Below are the code and all the weights of a small trained network. Each question names an input and a class and asks about switching units off, where a switched-off unit gives its printed mean instead of its output.

import numpy as np


def w(rows, s, z=0):
    codes = np.array(rows[::2]) - 128.0
    scale = np.full(codes.shape[1], s)
    scale[-1] = z or s
    return codes * scale


def norm(h):
    return h / np.sqrt((h * h).mean(-1, keepdims=True) + 1e-5)


def f(y):
    return np.maximum(y, 0)


def log_softmax(a):
    a = a - a.max(-1, keepdims=True)
    return a - np.log(np.exp(a).sum(-1, keepdims=True))


def net(x, mask):
    res = np.array(x, float).reshape(1, 8) / 4 @ E
    u = 0
    for l in range(2):
        y = f(norm(res) @ A[l][:, :-1].T + A[l][:, -1])
        res = res + np.where(mask[u : u + 16], y, B[l][:, -1]) @ B[l][:, :-1]
        u += 16
    return log_softmax(norm(res)[-1] @ U[:, :-1].T + U[:, -1])


A, B = {}, {}
E = w([
[93,107,123,18],'x0',
[204,133,216,89],'x1',
[3,131,250,170],'x2',
[126,128,129,126],'x3',
[130,127,124,129],'x4',
[128,126,126,129],'x5',
[135,14,137,151],'x6',
[124,129,129,124],'x7',
],0.0042)
A[0] = w([
[77,114,107,147,121],'0.n1',
[140,185,112,109,61],'0.n2',
[161,158,139,193,21],'0.n3',
[103,192,141,69,113],'0.n4',
[199,101,214,96,130],'0.n5',
[112,47,137,94,119],'0.n6',
[143,186,121,144,127],'0.n7',
[56,143,218,166,181],'0.n8',
[108,62,129,69,129],'0.n9',
[205,146,230,73,84],'0.n10',
[179,137,210,110,52],'0.n11',
[190,144,87,162,92],'0.n12',
[170,137,143,215,4],'0.n13',
[90,125,119,2,48],'0.n14',
[108,212,125,57,60],'0.n15',
[120,223,127,131,102],'0.n16',
],0.0098,0.0033)
B[0] = w([
[115,150,85,87,167],'0.n1',
[140,74,113,147,155],'0.n2',
[141,193,136,135,158],'0.n3',
[161,78,116,178,179],'0.n4',
[113,131,76,146,207],'0.n5',
[179,110,127,185,177],'0.n6',
[135,98,146,151,170],'0.n7',
[181,116,127,81,253],'0.n8',
[150,135,136,190,178],'0.n9',
[57,114,81,138,214],'0.n10',
[89,140,69,130,178],'0.n11',
[147,133,156,87,182],'0.n12',
[159,192,153,175,165],'0.n13',
[170,255,167,171,185],'0.n14',
[145,70,134,191,179],'0.n15',
[132,29,127,147,184],'0.n16',
],0.0091,0.0061)
A[1] = w([
[1,131,218,156,177],'1.n1',
[144,180,129,181,106],'1.n2',
[167,117,84,139,122],'1.n3',
[144,129,34,139,168],'1.n4',
[130,82,101,88,120],'1.n5',
[38,116,109,164,169],'1.n6',
[180,172,141,207,66],'1.n7',
[218,115,187,136,131],'1.n8',
[48,127,254,198,253],'1.n9',
[61,130,201,107,72],'1.n10',
[76,128,87,146,83],'1.n11',
[132,60,102,57,166],'1.n12',
[190,111,121,74,104],'1.n13',
[50,148,45,134,100],'1.n14',
[116,86,129,173,35],'1.n15',
[54,76,213,69,96],'1.n16',
],0.0075,0.0028)
B[1] = w([
[172,193,92,73,152],'1.n1',
[84,148,160,110,203],'1.n2',
[98,101,158,111,215],'1.n3',
[95,144,190,65,255],'1.n4',
[113,168,183,129,156],'1.n5',
[143,134,72,80,179],'1.n6',
[69,154,169,169,245],'1.n7',
[2,99,117,100,229],'1.n8',
[229,172,80,105,208],'1.n9',
[223,136,89,67,136],'1.n10',
[101,138,86,120,155],'1.n11',
[80,204,203,138,172],'1.n12',
[107,126,208,87,162],'1.n13',
[17,117,120,88,176],'1.n14',
[118,79,106,146,161],'1.n15',
[183,114,147,79,147],'1.n16',
],0.0053,0.005)
U = w([
[159,219,167,208,159],'0',
[249,123,148,2,133],'1',
[165,21,107,214,99],'2',
[26,135,16,79,5],'3',
[86,106,155,143,214],'4',
[92,112,166,136,171],'5',
[96,115,166,132,149],'6',
[90,108,159,149,69],'7',
],0.0094,0.0024)

Each question gives the input, the list of numbers given to net, and the class t.
The units are the neurons (one row each of A and B). Each row of codes is followed by its name. A weight is (code - 128) times the scale printed after its matrix; where a second scale follows, it is the last column's (A, B and U).
mask holds one flag per neuron, layer by layer. A switched-off neuron (its flag False) gives its mean, the last column of its row in B, instead of its output. The means were averaged over made-up inputs and are rounded, as every weight is.
A unit's drop is (log p(t) with every unit on - log p(t) with that unit switched off) / (log p(t) with every unit on - log p(t) with every unit switched off).
The circuit of an input: a set's keep is (log p(t) with only the set's units on - log p(t) with every unit switched off) / (log p(t) with every unit on - log p(t) with every unit switched off). Starting from the 12 units with the biggest drops (on a tie, the unit counted first), units are removed one at a time, each time the one whose removal leaves the highest keep (on an exact tie, the one counted first), for as long as the keep stays at least 0.8.
circuit, biggest first: the units of the circuit, biggest drop first
most important unit: the unit with the biggest drop
top k neurons: the k neurons with the biggest drops, biggest first
top k neurons in layer l: the k neurons of layer l with the biggest drops, biggest first
input [7,-1,6,-4,7,-2,7,-5], class 0: circuit, biggest first	[0.n9; 0.n14; 1.n9]
input [-4,-2,-6,2,-4,-3,6,-1], class 1: circuit, biggest first	[0.n12; 0.n10]
input [-5,-6,1,4,0,3,-6,1], class 2: top 4 neurons	[0.n16; 0.n7; 0.n14; 0.n10]
input [-4,4,-7,-8,-7,5,-8,-3], class 2: most important unit	0.n16
input [-2,-5,-8,1,-3,4,0,7], class 1: top 2 neurons in layer 0	[0.n10; 0.n12]
input [3,8,-6,-8,6,7,-2,6], class 3: circuit, biggest first	[0.n10; 0.n8]
input [-2,-8,8,-4,1,6,-7,-1], class 1: top 2 neurons	[0.n5; 0.n10]
input [2,8,-5,8,7,-2,-5,0], class 3: circuit, biggest first	[0.n10; 0.n8]
input [8,-6,6,2,-3,1,-8,6], class 0: circuit, biggest first	[0.n14; 0.n15; 1.n9]
input [-3,-6,2,-3,1,1,-8,-7], class 2: top 2 neurons	[0.n16; 0.n10]
input [8,6,4,-1,-2,8,-7,5], class 0: circuit, biggest first	[0.n14; 0.n4]
input [-5,-6,-7,-5,7,4,-1,6], class 1: top 2 neurons	[0.n12; 0.n10]
input [-1,6,7,-5,2,6,2,6], class 1: top 2 neurons	[1.n16; 0.n1]
input [3,-7,8,-8,7,-5,-8,-7], class 1: top 2 neurons	[0.n5; 0.n10]
input [0,-4,-5,-7,-5,-2,-4,-1], class 5: top 2 neurons in layer 1	[1.n9; 1.n12]
input [7,-6,-8,-3,7,7,-7,-4], class 1: top 2 neurons	[0.n10; 0.n5]
input [5,-3,-1,-3,-1,-2,-7,-5], class 2: circuit, biggest first	[0.n15; 0.n4]
input [7,-6,-4,0,-3,8,8,-6], class 2: circuit, biggest first	[0.n6; 0.n9]
input [5,-1,7,6,4,2,-8,4], class 2: top 2 neurons in layer 0	[0.n15; 0.n4]
input [-5,8,1,7,8,1,-6,-7], class 3: circuit, biggest first	[0.n10; 0.n11]
input [6,3,4,1,-8,4,8,-1], class 2: circuit, biggest first	[0.n6; 1.n4]
input [8,8,-5,7,-8,8,0,4], class 0: top 2 neurons	[0.n14; 0.n9]
input [-2,-2,-2,-7,-5,3,-2,2], class 5: most important unit	0.n12
